Below is a small trained network, with its code and all its weights. Each question gives an input and a class and asks what happens when units are switched off, that is, made to give their printed mean instead of their output.

import numpy as np


def w(rows, s, z=0):
    codes = np.array(rows[::2]) - 128.0
    scale = np.full(codes.shape[1], s)
    scale[-1] = z or s
    return codes * scale


def f(y):
    return np.maximum(y, 0)


def log_softmax(a):
    a = a - a.max(-1, keepdims=True)
    return a - np.log(np.exp(a).sum(-1, keepdims=True))


def net(x, mask):
    res = np.array(x, float).reshape(1, 5) / 4 @ E
    y = f(res @ A[0][:, :-1].T + A[0][:, -1])
    res = res + np.where(mask, y, B[0][:, -1]) @ B[0][:, :-1]
    return log_softmax(res[-1] @ U[:, :-1].T + U[:, -1])


A, B = {}, {}
E = w([
[11,108,128,197],'x0',
[122,199,2,159],'x1',
[128,127,128,130],'x2',
[125,130,132,128],'x3',
[95,204,150,12],'x4',
],0.0089)
A[0] = w([
[185,72,118,212,62],'neuron 1',
[27,85,105,132,3],'neuron 2',
[95,164,20,164,169],'neuron 3',
[112,90,212,158,85],'neuron 4',
[143,168,44,122,137],'neuron 5',
[251,146,124,105,76],'neuron 6',
],0.012,0.0063)
B[0] = w([
[74,231,210,42,198],'neuron 1',
[75,129,40,145,172],'neuron 2',
[140,89,148,75,254],'neuron 3',
[87,91,127,83,185],'neuron 4',
[189,102,144,65,212],'neuron 5',
[7,110,1,168,210],'neuron 6',
],0.0098,0.0091)
U = w([
[36,102,34,168,48],'0',
[125,99,121,128,254],'1',
[98,246,150,95,112],'2',
[152,19,133,92,87],'3',
[117,123,114,137,206],'4',
[190,86,132,192,89],'5',
],0.014,0.0093)

Each question gives the input, the list of numbers given to net, and the class t.
The units are the neurons (one row each of A and B). Each row of codes is followed by its name. A weight is (code - 128) times the scale printed after its matrix; where a second scale follows, it is the last column's (A, B and U).
mask holds one flag per neuron, in row order. A switched-off neuron (its flag False) gives its mean, the last column of its row in B, instead of its output. The means were averaged over made-up inputs and are rounded, as every weight is.
A unit's drop is (log p(t) with every unit on - log p(t) with that unit switched off) / (log p(t) with every unit on - log p(t) with every unit switched off).
The circuit of an input: a set's keep is (log p(t) with only the set's units on - log p(t) with every unit switched off) / (log p(t) with every unit on - log p(t) with every unit switched off). Starting from all 6 units, units are removed one at a time, each time the one whose removal leaves the highest keep (on an exact tie, the one counted first), for as long as the keep stays at least 0.8.
circuit, biggest first: the units of the circuit, biggest drop first
unit that matters most: the unit with the biggest drop
k most important neurons: the k neurons with the biggest drops, biggest first
drop when u is switched off: that unit's drop, to one decimal
input [6,-6,6,-4,-8], class 2: 2 most important neurons : [neuron 1; neuron 6]
input [-3,8,-2,0,1], class 3: circuit, biggest first : [neuron 5; neuron 3]
input [-6,-4,8,4,-6], class 4: circuit, biggest first : [neuron 1; neuron 6]
input [6,8,-7,2,-8], class 2: circuit, biggest first : [neuron 1]
input [6,1,5,1,-8], class 2: 2 most important neurons : [neuron 1; neuron 6]
input [-6,4,1,-4,4], class 0: 2 most important neurons : [neuron 6; neuron 1]
input [-4,8,5,-4,0], class 3: circuit, biggest first : [neuron 5; neuron 3]
input [2,8,6,4,4], class 3: 2 most important neurons : [neuron 3; neuron 5]
input [-4,8,2,-4,-7], class 3: 3 most important neurons : [neuron 3; neuron 5; neuron 2]
input [6,7,4,3,6], class 3: 4 most important neurons : [neuron 3; neuron 5; neuron 6; neuron 1]
input [-1,3,-4,-4,-7], class 2: drop when neuron 1 is switched off : 0.9
input [3,5,-7,7,-8], class 2: drop when neuron 1 is switched off : 0.8
input [-3,5,-2,-2,-8], class 2: drop when neuron 1 is switched off : 1.2
input [-8,3,5,-6,1], class 0: unit that matters most : neuron 6
